Below is a small trained network, with its code and all its weights. Each question gives an input and a target symbol and asks what happens when units are switched off, that is, made to give their printed mean instead of their output.

import numpy as np


def w(rows, s, z=0):
    codes = np.array(rows[::2]) - 128.0
    scale = np.full(codes.shape[1], s)
    scale[-1] = z or s
    return codes * scale


def norm(h):
    return h / np.sqrt((h * h).mean(-1, keepdims=True) + 1e-5)


def softmax(a):
    e = np.exp(a - a.max(-1, keepdims=True))
    return e / e.sum(-1, keepdims=True)


def log_softmax(a):
    a = a - a.max(-1, keepdims=True)
    return a - np.log(np.exp(a).sum(-1, keepdims=True))


def net(x, mask):
    ids = ['αβγδεζηθλμξπσφω'.index(c) for c in x.split()]
    T = len(ids)
    res = E[ids] + P[:T]
    u = 0
    for l in range(2):
        r = norm(res)
        for j in range(3):
            rows = slice(2 * j, 2 * j + 2)
            q, k, v = (r @ M[l][rows].T for M in (Q, K, V))
            z = softmax(np.where(np.tri(T) > 0, q @ k.T / 2**0.5, -1e9)) @ v
            o = O[l][rows]
            res = res + np.where(mask[u + j], z, o[:, -1]) @ o[:, :-1]
        u += 3
    return log_softmax(norm(res)[-1] @ U[:, :-1].T + U[:, -1])


Q, K, V, O = {}, {}, {}, {}
E = w([
[43,104,91],'α',
[146,141,105],'β',
[137,148,130],'γ',
[90,47,180],'δ',
[98,83,146],'ε',
[132,105,80],'ζ',
[149,43,85],'η',
[123,160,136],'θ',
[156,147,216],'λ',
[145,147,215],'μ',
[253,77,55],'ξ',
[216,115,82],'π',
[198,132,188],'σ',
[88,60,130],'φ',
[59,165,149],'ω',
],0.015)
P = w([
[128,251,199],'0',
[87,208,204],'1',
[90,204,188],'2',
[87,196,183],'3',
[101,217,178],'4',
[82,221,186],'5',
],0.0029)
Q[0] = w([
[190,4,171],'0.h1',
[20,89,148],'0.h1',
[214,80,122],'0.h2',
[143,171,84],'0.h2',
[145,185,95],'0.h3',
[105,149,174],'0.h3',
],0.019)
K[0] = w([
[165,13,107],'0.h1',
[6,91,167],'0.h1',
[157,95,66],'0.h2',
[118,210,90],'0.h2',
[189,184,116],'0.h3',
[72,168,110],'0.h3',
],0.017)
V[0] = w([
[158,197,48],'0.h1',
[10,146,35],'0.h1',
[64,200,89],'0.h2',
[123,68,48],'0.h2',
[139,72,44],'0.h3',
[173,225,107],'0.h3',
],0.011)
O[0] = w([
[190,80,114,67],'0.h1',
[122,126,10,84],'0.h1',
[127,193,93,85],'0.h2',
[74,118,172,38],'0.h2',
[105,88,200,7],'0.h3',
[206,151,131,88],'0.h3',
],0.013,0.0016)
Q[1] = w([
[151,28,35],'1.h1',
[123,99,188],'1.h1',
[2,114,153],'1.h2',
[117,177,128],'1.h2',
[75,130,195],'1.h3',
[159,157,43],'1.h3',
],0.018)
K[1] = w([
[89,4,54],'1.h1',
[104,132,160],'1.h1',
[64,181,176],'1.h2',
[153,134,105],'1.h2',
[131,68,62],'1.h3',
[120,191,165],'1.h3',
],0.025)
V[1] = w([
[156,254,200],'1.h1',
[92,143,107],'1.h1',
[151,22,115],'1.h2',
[148,208,224],'1.h2',
[65,248,151],'1.h3',
[133,72,31],'1.h3',
],0.012)
O[1] = w([
[89,212,181,251],'1.h1',
[144,156,92,101],'1.h1',
[135,40,52,97],'1.h2',
[146,160,255,155],'1.h2',
[41,193,176,158],'1.h3',
[144,123,29,45],'1.h3',
],0.0095,0.0022)
U = w([
[89,134,3,82],'α',
[244,145,77,211],'β',
[202,211,127,148],'γ',
[29,149,190,79],'δ',
[18,190,134,129],'ε',
[173,61,14,112],'ζ',
[85,20,151,253],'η',
[179,225,88,114],'θ',
[119,205,238,129],'λ',
[110,217,223,60],'μ',
[216,31,155,117],'ξ',
[211,88,199,109],'π',
[144,159,238,56],'σ',
[17,129,89,148],'φ',
[87,250,22,136],'ω',
],0.011,0.0038)

Each question gives the input, a string of symbols that net reads in full, and the target symbol t.
The units are the heads (2 rows each of Q, K, V and O). Each row of codes is followed by its name. A weight is (code - 128) times the scale printed after its matrix; where a second scale follows, it is the last column's (O and U).
mask holds one flag per head, layer by layer. A switched-off head (its flag False) gives its mean, the last column of its rows in O, instead of its output. The means were averaged over made-up inputs and are rounded, as every weight is.
A unit's drop is (log p(t) with every unit on - log p(t) with that unit switched off) / (log p(t) with every unit on - log p(t) with every unit switched off).
The circuit of an input: a set's keep is (log p(t) with only the set's units on - log p(t) with every unit switched off) / (log p(t) with every unit on - log p(t) with every unit switched off). Starting from all 6 units, units are removed one at a time, each time the one whose removal leaves the highest keep (on an exact tie, the one counted first), for as long as the keep stays at least 0.8.
units of the circuit, in order: the units of the circuit, biggest drop first
which heads matter: for each layer, one digit per head in row order, 1 if its drop is at least 0.15 and else 0, layers parted by /
drop of u: that unit's drop, to one decimal
input ζ σ φ λ δ β, target ζ: units of the circuit, in order : 0.h1
input ζ φ φ δ ξ, target ζ: which heads matter : 100 / 011
input ζ φ ω ε λ, target ζ: which heads matter : 100 / 000
input ζ μ φ ε θ, target ζ: units of the circuit, in order : 0.h1, 1.h2
input μ α ω ω α, target ω: which heads matter : 010 / 001
input ω β η θ ζ ω, target ω: which heads matter : 110 / 000
input β ω ζ λ, target β: units of the circuit, in order : 0.h1, 0.h2
input ζ η σ ξ, target ζ: units of the circuit, in order : 1.h2, 0.h1, 1.h3, 0.h2
input ζ π γ, target ζ: which heads matter : 100 / 010
input ζ ω μ, target ζ: which heads matter : 100 / 000
input ζ β η μ, target ζ: which heads matter : 100 / 010
input ζ π ε π, target ζ: which heads matter : 100 / 011
input ξ θ β α θ ω, target ω: which heads matter : 100 / 000
input ω ξ β, target β: which heads matter : 101 / 000
input α λ η ε η ξ, target ξ: which heads matter : 000 / 000
input β π ε β θ ξ, target ξ: drop of 1.h3 : 0.1
input δ η β, target β: drop of 0.h3 : 0.2
